Below is a small trained network, with its code and all its weights. Each question gives an input and a target symbol and asks what happens when units are switched off, that is, made to give their printed mean instead of their output.

import numpy as np


def w(rows, s, z=0):
    codes = np.array(rows[::2]) - 128.0
    scale = np.full(codes.shape[1], s)
    scale[-1] = z or s
    return codes * scale


def f(y):
    return np.maximum(y, 0)


def softmax(a):
    e = np.exp(a - a.max(-1, keepdims=True))
    return e / e.sum(-1, keepdims=True)


def log_softmax(a):
    a = a - a.max(-1, keepdims=True)
    return a - np.log(np.exp(a).sum(-1, keepdims=True))


def net(x, mask):
    ids = ['ΓΞΣΩβεζηλπφψ'.index(c) for c in x.split()]
    T = len(ids)
    res = E[ids] + P[:T]
    u = 0
    for l in range(3):
        q, k, v = (res @ M[l].T for M in (Q, K, V))
        z = softmax(np.where(np.tri(T) > 0, q @ k.T / 2**0.5, -1e9)) @ v
        res = res + np.where(mask[u], z, O[l][:, -1]) @ O[l][:, :-1]
        u += 1
        y = f(res @ A[l][:, :-1].T + A[l][:, -1])
        res = res + np.where(mask[u : u + 4], y, B[l][:, -1]) @ B[l][:, :-1]
        u += 4
    return log_softmax(res[-1] @ U[:, :-1].T + U[:, -1])


Q, K, V, O, A, B = {}, {}, {}, {}, {}, {}
E = w([
[113,96,66,105,160],'Γ',
[90,137,142,177,152],'Ξ',
[168,103,93,180,191],'Σ',
[139,43,185,87,137],'Ω',
[156,136,185,134,196],'β',
[112,112,107,109,92],'ε',
[182,153,197,193,144],'ζ',
[113,81,109,101,179],'η',
[186,184,79,127,120],'λ',
[160,103,169,3,63],'π',
[136,224,121,112,57],'φ',
[142,181,109,45,154],'ψ',
],0.02)
P = w([
[182,98,32,53,3],'0',
[215,75,86,93,173],'1',
[131,176,135,132,199],'2',
[86,197,159,129,204],'3',
[146,148,85,77,125],'4',
[83,197,107,146,193],'5',
[93,163,101,124,178],'6',
],0.005)
Q[0] = w([
[191,93,104,116,120],'0.h1',
[156,47,219,113,254],'0.h1',
],0.006)
K[0] = w([
[21,254,151,114,192],'0.h1',
[196,212,172,77,167],'0.h1',
],0.0049)
V[0] = w([
[120,119,233,143,253],'0.h1',
[107,35,162,193,81],'0.h1',
],0.0057)
O[0] = w([
[156,89,144,177,191,87],'0.h1',
[83,8,53,230,19,6],'0.h1',
],0.011,0.0027)
A[0] = w([
[95,1,142,20,118,253],'0.n1',
[120,181,93,174,218,155],'0.n2',
[48,204,154,239,70,145],'0.n3',
[94,80,72,62,86,119],'0.n4',
],0.0064,0.0034)
B[0] = w([
[14,234,246,254,199,254],'0.n1',
[61,134,188,128,50,189],'0.n2',
[210,143,166,1,106,138],'0.n3',
[32,89,130,77,217,162],'0.n4',
],0.007,0.0084)
Q[1] = w([
[121,255,134,121,134],'1.h1',
[165,147,58,98,79],'1.h1',
],0.0075)
K[1] = w([
[159,181,223,71,116],'1.h1',
[127,253,58,11,4],'1.h1',
],0.0071)
V[1] = w([
[255,134,171,82,126],'1.h1',
[82,131,137,81,113],'1.h1',
],0.0045)
O[1] = w([
[125,19,255,137,116,48],'1.h1',
[33,112,119,228,182,250],'1.h1',
],0.0071,0.0023)
A[1] = w([
[255,130,70,106,146,90],'1.n1',
[152,137,2,119,206,3],'1.n2',
[49,116,168,128,52,114],'1.n3',
[116,75,104,188,160,136],'1.n4',
],0.0086,0.0014)
B[1] = w([
[193,255,91,250,56,179],'1.n1',
[160,61,197,77,117,218],'1.n2',
[10,105,79,121,104,253],'1.n3',
[207,81,41,197,181,214],'1.n4',
],0.0063,0.0029)
Q[2] = w([
[188,187,160,186,161],'2.h1',
[115,2,104,236,123],'2.h1',
],0.0072)
K[2] = w([
[119,120,185,240,131],'2.h1',
[181,33,39,2,42],'2.h1',
],0.0046)
V[2] = w([
[178,134,75,25,59],'2.h1',
[197,145,4,22,242],'2.h1',
],0.0036)
O[2] = w([
[81,215,144,167,208,2],'2.h1',
[80,88,44,231,253,67],'2.h1',
],0.0068,0.0079)
A[2] = w([
[46,179,254,196,40,182],'2.n1',
[123,156,119,133,29,1],'2.n2',
[90,120,47,176,41,80],'2.n3',
[61,129,23,2,135,162],'2.n4',
],0.0062,0.004)
B[2] = w([
[141,99,8,162,57,254],'2.n1',
[86,130,112,37,35,144],'2.n2',
[171,233,48,145,254,139],'2.n3',
[240,80,121,86,154,184],'2.n4',
],0.0087,0.0099)
U = w([
[90,113,94,97,181,87],'Γ',
[73,139,108,128,101,181],'Ξ',
[151,153,118,194,169,142],'Σ',
[99,64,140,158,93,132],'Ω',
[118,108,246,95,102,175],'β',
[85,124,33,170,146,104],'ε',
[170,89,191,183,89,20],'ζ',
[69,149,105,132,170,129],'η',
[120,240,138,191,122,215],'λ',
[29,127,138,84,71,14],'π',
[92,169,139,127,86,220],'φ',
[109,186,199,80,153,2],'ψ',
],0.011,0.0044)

Each question gives the input, a string of symbols that net reads in full, and the target symbol t.
The units are the heads (2 rows each of Q, K, V and O) and the neurons (one row each of A and B). Each row of codes is followed by its name. A weight is (code - 128) times the scale printed after its matrix; where a second scale follows, it is the last column's (O, A, B and U).
mask holds one flag per unit, layer by layer, with each layer's heads first. A switched-off unit (its flag False) gives its mean, the last column of its rows in O or B, instead of its output. The means were averaged over made-up inputs and are rounded, as every weight is.
A unit's drop is (log p(t) with every unit on - log p(t) with that unit switched off) / (log p(t) with every unit on - log p(t) with every unit switched off).
The circuit of an input: a set's keep is (log p(t) with only the set's units on - log p(t) with every unit switched off) / (log p(t) with every unit on - log p(t) with every unit switched off). Starting from the 12 units with the biggest drops (on a tie, the unit counted first), units are removed one at a time, each time the one whose removal leaves the highest keep (on an exact tie, the one counted first), for as long as the keep stays at least 0.8.
units of the circuit, in order: the units of the circuit, biggest drop first
unit that matters most: the unit with the biggest drop
k most important neurons: the k neurons with the biggest drops, biggest first
top k neurons in layer l: the k neurons of layer l with the biggest drops, biggest first
drop when u is switched off: that unit's drop, to one decimal
input π Ω ψ λ β, target β: units of the circuit, in order -> [0.n1; 2.h1; 0.h1]
input ζ Γ Ω λ, target φ: units of the circuit, in order -> [0.n1; 2.h1; 2.n2]
input Ω ψ ψ π η, target β: units of the circuit, in order -> [0.h1; 0.n1; 2.h1]
input Ω λ Γ φ, target π: most important neuron -> [0.n1]
input Ω λ ψ π Ω β, target β: units of the circuit, in order -> [0.n1; 2.h1]
input Γ λ π, target π: 2 most important neurons -> [0.n1; 2.n1]
input Ω ψ η, target β: units of the circuit, in order -> [0.n1; 0.h1; 2.h1]
input Ξ Γ Ω φ, target π: units of the circuit, in order -> [2.n2; 0.n1; 2.h1]
input λ Ξ λ ψ, target ψ: units of the circuit, in order -> [0.h1; 2.n1]
input ε ζ Ω λ, target φ: top 2 neurons in layer 1 -> [1.n1; 1.n2]
input Ω ψ ε Ω Γ, target Γ: 3 most important neurons -> [0.n4; 2.n1; 2.n4]
input λ Ω β Γ π ψ, target β: 2 most important neurons -> [0.n1; 2.n1]
input π λ Ω Ω ε, target ε: top 2 neurons in layer 1 -> [1.n3; 1.n2]
input λ Σ Γ β ψ, target ψ: unit that matters most -> 2.n1
input Γ Ξ Ω β Ω ζ, target ζ: drop when 2.h1 is switched off -> 0.1
input ζ ψ Ω Ω ζ, target ζ: drop when 1.h1 is switched off -> 0.2
input λ Ω Ω Ω Ω Γ Ω, target ε: drop when 2.h1 is switched off -> 0.1
input Γ Γ Ω, target ε: drop when 0.h1 is switched off -> 0.4
